Read these off the array that follows.
1) What is the largest entry in the first column?
2) What is the smallest entry in the first row?
3) What is the top-right entry?
4) What is the entry just right of 151?
5) What is the smallest entry in the last row?
6) What is the entry directly below the largest entry?
7) What is the top-left entry?
8) What is the entry in the bottom-right corner?
117  138  144  128  136  104  130  129  144  128  122  125  132  128
116  128  129  136  124  152  107  100  121  129  126  127  122  130
115  128  128  136  125  151  107  100  121  129  126  127  122  129
119  122  141  126  129  109  136  142  142  123  133  132  134  136
1) 119
2) 104
3) 128
4) 107
5) 109
6) 151
7) 117
8) 136

((125, 131, 125, 132, 132, 125, 126, 134, 126, 131, 130, 128, 126, 124, 132, 134), (126, 132, 126, 132, 132, 126, 126, 131, 132, 132, 132, 133, 126, 126, 131, 131), (125, 133, 124, 134, 134, 124, 125, 137, 124, 133, 132, 130, 126, 124, 135, 137), (123, 142, 124, 140, 140, 123, 124, 140, 138, 141, 143, 145, 125, 124, 141, 140), (130, 129, 131, 126, 126, 131, 130, 122, 138, 128, 130, 135, 129, 132, 125, 122), (129, 127, 128, 128, 128, 128, 128, 130, 123, 127, 126, 125, 129, 127, 128, 130), (129, 127, 131, 124, 123, 130, 129, 117, 141, 126, 128, 132, 127, 132, 122, 118), (126, 130, 126, 130, 130, 126, 126, 129, 130, 130, 130, 130, 126, 126, 130, 130), (130, 127, 133, 123, 122, 131, 130, 114, 145, 126, 129, 135, 127, 134, 121, 115), (126, 131, 125, 131, 132, 125, 126, 132, 128, 131, 131, 130, 126, 125, 132, 132), (127, 128, 127, 128, 128, 127, 127, 127, 130, 128, 128, 128, 126, 127, 127, 127), (135, 117, 132, 120, 121, 135, 133, 128, 107, 118, 115, 111, 137, 132, 122, 127), (126, 130, 124, 132, 132, 125, 125, 136, 120, 130, 128, 125, 126, 123, 133, 136), (127, 125, 127, 126, 126, 126, 127, 127, 123, 125, 123, 121, 126, 126, 126, 127), (144, 105, 144, 104, 103, 146, 142, 102, 121, 105, 106, 110, 143, 145, 104, 102))
The entry just right of the largest entry -> 142
The entry just left of the largest entry is 103
Read off the largest entry.
146

W =
127  140  120  134  141  137  139  128  120
152  146  128  149  129  148  147  152  129
134  122  134  127  119  126  123  133  134
130  127  132  125  134  129  129  129  132
139  126  136  132  120  130  127  137  137
The bottom-left entry? 139
The last entry, reading row by row? 137
The entry just right of the centre entry is 126
The entry in the top-left corner is 127
The fourth entry in reading order? 134
The top-right entry? 120
The third entry on the diagonal from the top-right corner? 123
The second entry on the main diagonal? 146
The entry directly below the centre entry? 134
The entry directly above 125 is 127
The second entry, reading row by row? 140
The bottom entry of the column that holds the smallest entry -> 120

Questions about the grid below. Rows and columns are numbered from 1.
1) Find the entry in row 1 and column 1.
2) Find the entry in row 2 and column 3.
3) Find the entry in row 1 and column 2.
4) Find the entry in the bottom-right corner.
5) Find the bottom-left entry.
6) Find the entry just left of 126.
7) Find the entry at row 2, column 1.
8) Find the entry directly above 140.
[[149 148 150 148 148 149 149 149 148 121 149 148 149 122]
 [134 134 136 132 134 135 135 135 137 120 135 134 134 121]
 [148 147 149 147 147 148 148 148 147 121 148 147 148 123]
 [149 148 150 148 148 150 149 149 148 121 149 148 149 123]
 [120 121 118 121 120 118 119 119 120 143 119 120 119 142]
 [134 135 135 133 134 135 134 135 137 126 135 135 134 127]
 [141 141 142 140 141 142 142 142 143 123 142 141 141 124]]
1) 149
2) 136
3) 148
4) 124
5) 141
6) 137
7) 134
8) 133

arr =
[[127 147 123 122]
 [131 103 128 132]
 [135 109 125 134]
 [123 106 126 120]
 [123 108 128 117]
 [130 146 122 126]]
Rows and columns are numbered from 1.
The entry in row 1 and column 3?
Answer: 123
The entry in row 3 and column 1 is 135
The entry directly below 108?
Answer: 146
The entry in the top-left corner?
Answer: 127
The entry just left of 120?
Answer: 126
The bottom-left entry?
Answer: 130
The top-right entry -> 122
The maximum?
Answer: 147
The entry in row 2 and column 1?
Answer: 131
The entry just right of 131 -> 103

Questions about the row below.
1) The entry just left of 114?
2) The entry just left of the largest entry?
126,135,129,105,114,139,134,118,141,131
1) 105
2) 118
